Here is a tiny trained network, its code and every weight. The questions are about switching its units off for an input and a target symbol, where a switched-off unit gives its printed mean instead of its output.

import numpy as np


def w(rows, s, z=0):
    codes = np.array(rows[::2]) - 128.0
    scale = np.full(codes.shape[1], s)
    scale[-1] = z or s
    return codes * scale


def f(y):
    return y / 2 * (1 + np.tanh(0.7978845608 * (y + 0.044715 * y**3)))


def softmax(a):
    e = np.exp(a - a.max(-1, keepdims=True))
    return e / e.sum(-1, keepdims=True)


def log_softmax(a):
    a = a - a.max(-1, keepdims=True)
    return a - np.log(np.exp(a).sum(-1, keepdims=True))


def net(x, mask):
    ids = ['ΓΔΠΣΨαβεηλμξφω'.index(c) for c in x.split()]
    T = len(ids)
    res = E[ids] + P[:T]
    u = 0
    for l in range(3):
        q, k, v = (res @ M[l].T for M in (Q, K, V))
        z = softmax(np.where(np.tri(T) > 0, q @ k.T / 4**0.5, -1e9)) @ v
        res = res + np.where(mask[u], z, O[l][:, -1]) @ O[l][:, :-1]
        u += 1
        y = f(res @ A[l][:, :-1].T + A[l][:, -1])
        res = res + np.where(mask[u : u + 4], y, B[l][:, -1]) @ B[l][:, :-1]
        u += 4
    return log_softmax(res[-1] @ U[:, :-1].T + U[:, -1])


Q, K, V, O, A, B = {}, {}, {}, {}, {}, {}
E = w([
[129,52,180],'Γ',
[110,200,162],'Δ',
[79,147,143],'Π',
[77,109,107],'Σ',
[156,73,170],'Ψ',
[175,82,149],'α',
[151,59,147],'β',
[155,158,37],'ε',
[194,169,171],'η',
[175,103,116],'λ',
[145,118,87],'μ',
[169,131,91],'ξ',
[129,251,188],'φ',
[206,123,97],'ω',
],0.018)
P = w([
[20,97,43],'0',
[74,154,16],'1',
[56,108,61],'2',
[96,146,38],'3',
[92,117,68],'4',
[126,142,53],'5',
[137,137,67],'6',
[133,106,105],'7',
[143,81,143],'8',
[186,123,108],'9',
[194,117,122],'10',
[218,106,143],'11',
[215,72,191],'12',
[251,104,160],'13',
],0.0034)
Q[0] = w([
[236,91,192],'L0H0',
[6,78,144],'L0H0',
[172,80,238],'L0H0',
[121,127,123],'L0H0',
],0.016)
K[0] = w([
[255,104,140],'L0H0',
[30,85,77],'L0H0',
[128,37,122],'L0H0',
[126,131,126],'L0H0',
],0.019)
V[0] = w([
[179,126,121],'L0H0',
[223,129,144],'L0H0',
[141,120,4],'L0H0',
[206,125,129],'L0H0',
],0.0044)
O[0] = w([
[70,55,191,183],'L0H0',
[30,5,255,245],'L0H0',
[62,47,90,96],'L0H0',
[40,17,229,216],'L0H0',
],0.0042,0.0012)
A[0] = w([
[44,148,159,190],'L0N0',
[230,4,92,128],'L0N1',
[135,81,68,125],'L0N2',
[101,110,115,254],'L0N3',
],0.014,0.0067)
B[0] = w([
[153,175,105,151],'L0N0',
[134,160,72,254],'L0N1',
[127,85,95,164],'L0N2',
[250,154,86,190],'L0N3',
],0.021,0.01)
Q[1] = w([
[247,154,122],'L1H0',
[123,227,113],'L1H0',
[132,220,77],'L1H0',
[105,149,170],'L1H0',
],0.016)
K[1] = w([
[114,31,197],'L1H0',
[164,198,241],'L1H0',
[76,177,252],'L1H0',
[244,174,126],'L1H0',
],0.013)
V[1] = w([
[83,242,133],'L1H0',
[120,107,55],'L1H0',
[165,88,218],'L1H0',
[103,117,2],'L1H0',
],0.0068)
O[1] = w([
[251,114,174,244],'L1H0',
[67,212,60,108],'L1H0',
[133,32,186,86],'L1H0',
[53,254,30,118],'L1H0',
],0.0073,0.011)
A[1] = w([
[139,68,131,104],'L1N0',
[104,103,151,58],'L1N1',
[158,11,33,3],'L1N2',
[167,141,154,28],'L1N3',
],0.011,0.0018)
B[1] = w([
[185,125,136,147],'L1N0',
[24,141,219,125],'L1N1',
[66,245,184,255],'L1N2',
[68,165,102,180],'L1N3',
],0.012,0.019)
Q[2] = w([
[250,206,132],'L2H0',
[141,126,88],'L2H0',
[121,126,179],'L2H0',
[125,114,130],'L2H0',
],0.023)
K[2] = w([
[181,28,253],'L2H0',
[162,133,100],'L2H0',
[96,132,151],'L2H0',
[134,152,101],'L2H0',
],0.021)
V[2] = w([
[195,7,28],'L2H0',
[70,101,123],'L2H0',
[222,167,143],'L2H0',
[164,204,138],'L2H0',
],0.011)
O[2] = w([
[132,186,10,57],'L2H0',
[134,202,151,47],'L2H0',
[109,2,92,252],'L2H0',
[158,62,138,248],'L2H0',
],0.013,0.024)
A[2] = w([
[18,119,164,2],'L2N0',
[193,147,212,35],'L2N1',
[244,174,91,80],'L2N2',
[166,51,187,93],'L2N3',
],0.011,0.006)
B[2] = w([
[82,141,114,127],'L2N0',
[43,88,99,147],'L2N1',
[5,81,178,136],'L2N2',
[133,173,128,254],'L2N3',
],0.026,0.048)
U = w([
[172,81,95,187],'Γ',
[140,58,154,81],'Δ',
[95,156,192,109],'Π',
[122,164,89,178],'Σ',
[121,87,137,100],'Ψ',
[114,136,103,120],'α',
[150,87,163,175],'β',
[103,248,55,2],'ε',
[131,52,181,40],'η',
[185,140,176,239],'λ',
[135,63,152,70],'μ',
[114,141,107,120],'ξ',
[111,140,109,104],'φ',
[118,131,109,95],'ω',
],0.013,0.0061)

Each question gives the input, a string of symbols that net reads in full, and the target symbol t.
The units are the heads (4 rows each of Q, K, V and O) and the neurons (one row each of A and B). Each row of codes is followed by its name. A weight is (code - 128) times the scale printed after its matrix; where a second scale follows, it is the last column's (O, A, B and U).
mask holds one flag per unit, layer by layer, with each layer's heads first. A switched-off unit (its flag False) gives its mean, the last column of its rows in O or B, instead of its output. The means were averaged over made-up inputs and are rounded, as every weight is.
A unit's drop is (log p(t) with every unit on - log p(t) with that unit switched off) / (log p(t) with every unit on - log p(t) with every unit switched off).
The circuit of an input: a set's keep is (log p(t) with only the set's units on - log p(t) with every unit switched off) / (log p(t) with every unit on - log p(t) with every unit switched off). Starting from the 12 units with the biggest drops (on a tie, the unit counted first), units are removed one at a time, each time the one whose removal leaves the highest keep (on an exact tie, the one counted first), for as long as the keep stays at least 0.8.
units of the circuit, in order: the units of the circuit, biggest drop first
most important unit: the unit with the biggest drop
k most important neurons: the k neurons with the biggest drops, biggest first
top k neurons in layer l: the k neurons of layer l with the biggest drops, biggest first
input ε Σ φ Π λ Δ Γ Γ Γ, target λ: units of the circuit, in order -> (L2N3; L2N1)
input μ μ Π φ Π α Π ξ φ Σ ε Δ μ, target λ: units of the circuit, in order -> (L2H0; L2N2; L2N3)
input ξ α ξ α φ ε μ ε Σ Γ, target Π: units of the circuit, in order -> (L2N3; L2H0)
input φ Π α Ψ Ψ ε Γ Π ξ Δ ω β, target λ: 4 most important neurons -> (L0N3; L0N1; L2N1; L1N3)
input ε Δ λ ε Δ λ β φ Π ε ω Ψ λ, target Γ: 4 most important neurons -> (L1N2; L0N1; L2N3; L0N0)
input Γ φ λ φ Γ α, target Π: 3 most important neurons -> (L2N3; L0N1; L1N2)
input α Π ξ Γ, target Γ: 3 most important neurons -> (L1N2; L0N1; L0N0)
input α μ α Ψ Δ λ φ μ, target Π: units of the circuit, in order -> (L2N3; L2H0)
input φ ε φ ξ μ ω, target Π: most important unit -> L0N1
input Δ Δ ε Ψ Ψ β ξ α β λ λ, target λ: units of the circuit, in order -> (L2N3; L2H0; L2N2)
input μ α λ φ λ Ψ λ ε, target Π: units of the circuit, in order -> (L2N3; L2H0; L0N1)
input λ Δ μ Δ ε α Δ, target λ: 3 most important neurons -> (L1N2; L0N1; L2N3)
input ε Π ε ε ξ, target Γ: 4 most important neurons -> (L1N2; L0N0; L2N3; L2N2)
input μ λ ε α ε Ψ λ φ Δ ω, target λ: most important unit -> L1N2
input Ψ ε Γ ε ε ε Δ Π ε α, target Γ: 3 most important neurons -> (L1N2; L0N0; L0N1)
input λ φ Σ Γ Δ Γ λ μ α Π Π λ Δ ε, target λ: top 3 neurons in layer 2 -> (L2N1; L2N2; L2N3)
input α Δ Π ε Σ α λ, target Γ: top 3 neurons in layer 2 -> (L2N2; L2N3; L2N1)
input φ φ φ Π Ψ, target Γ: 2 most important neurons -> (L0N0; L1N2)
input ε φ φ α ω ε ε ω ξ, target Π: 2 most important neurons -> (L2N3; L1N2)
input φ β β φ λ φ α ε Ψ β, target Π: most important neuron -> (L1N2)
input Σ α α μ Σ Γ ε, target ε: top 3 neurons in layer 1 -> (L1N2; L1N0; L1N1)
input Σ λ Ψ φ φ Γ ω Γ ω ε Σ, target Π: units of the circuit, in order -> (L2N3; L2H0)
input ε ε Σ α λ λ η, target λ: 3 most important neurons -> (L1N2; L0N1; L0N3)
input ξ ε α α Γ α μ λ ξ λ ε φ λ, target Π: 2 most important neurons -> (L1N2; L2N3)
input ξ Δ φ Σ ξ Π ε, target Γ: 4 most important neurons -> (L0N0; L1N2; L2N3; L2N2)
input α μ Π μ ω Σ φ φ φ α Ψ ξ φ ξ, target Π: 3 most important neurons -> (L2N3; L0N1; L1N2)
input λ β μ ω Δ μ μ β ω, target λ: top 2 neurons in layer 1 -> (L1N3; L1N2)
input α Δ ε μ λ φ η, target λ: most important unit -> L1N2
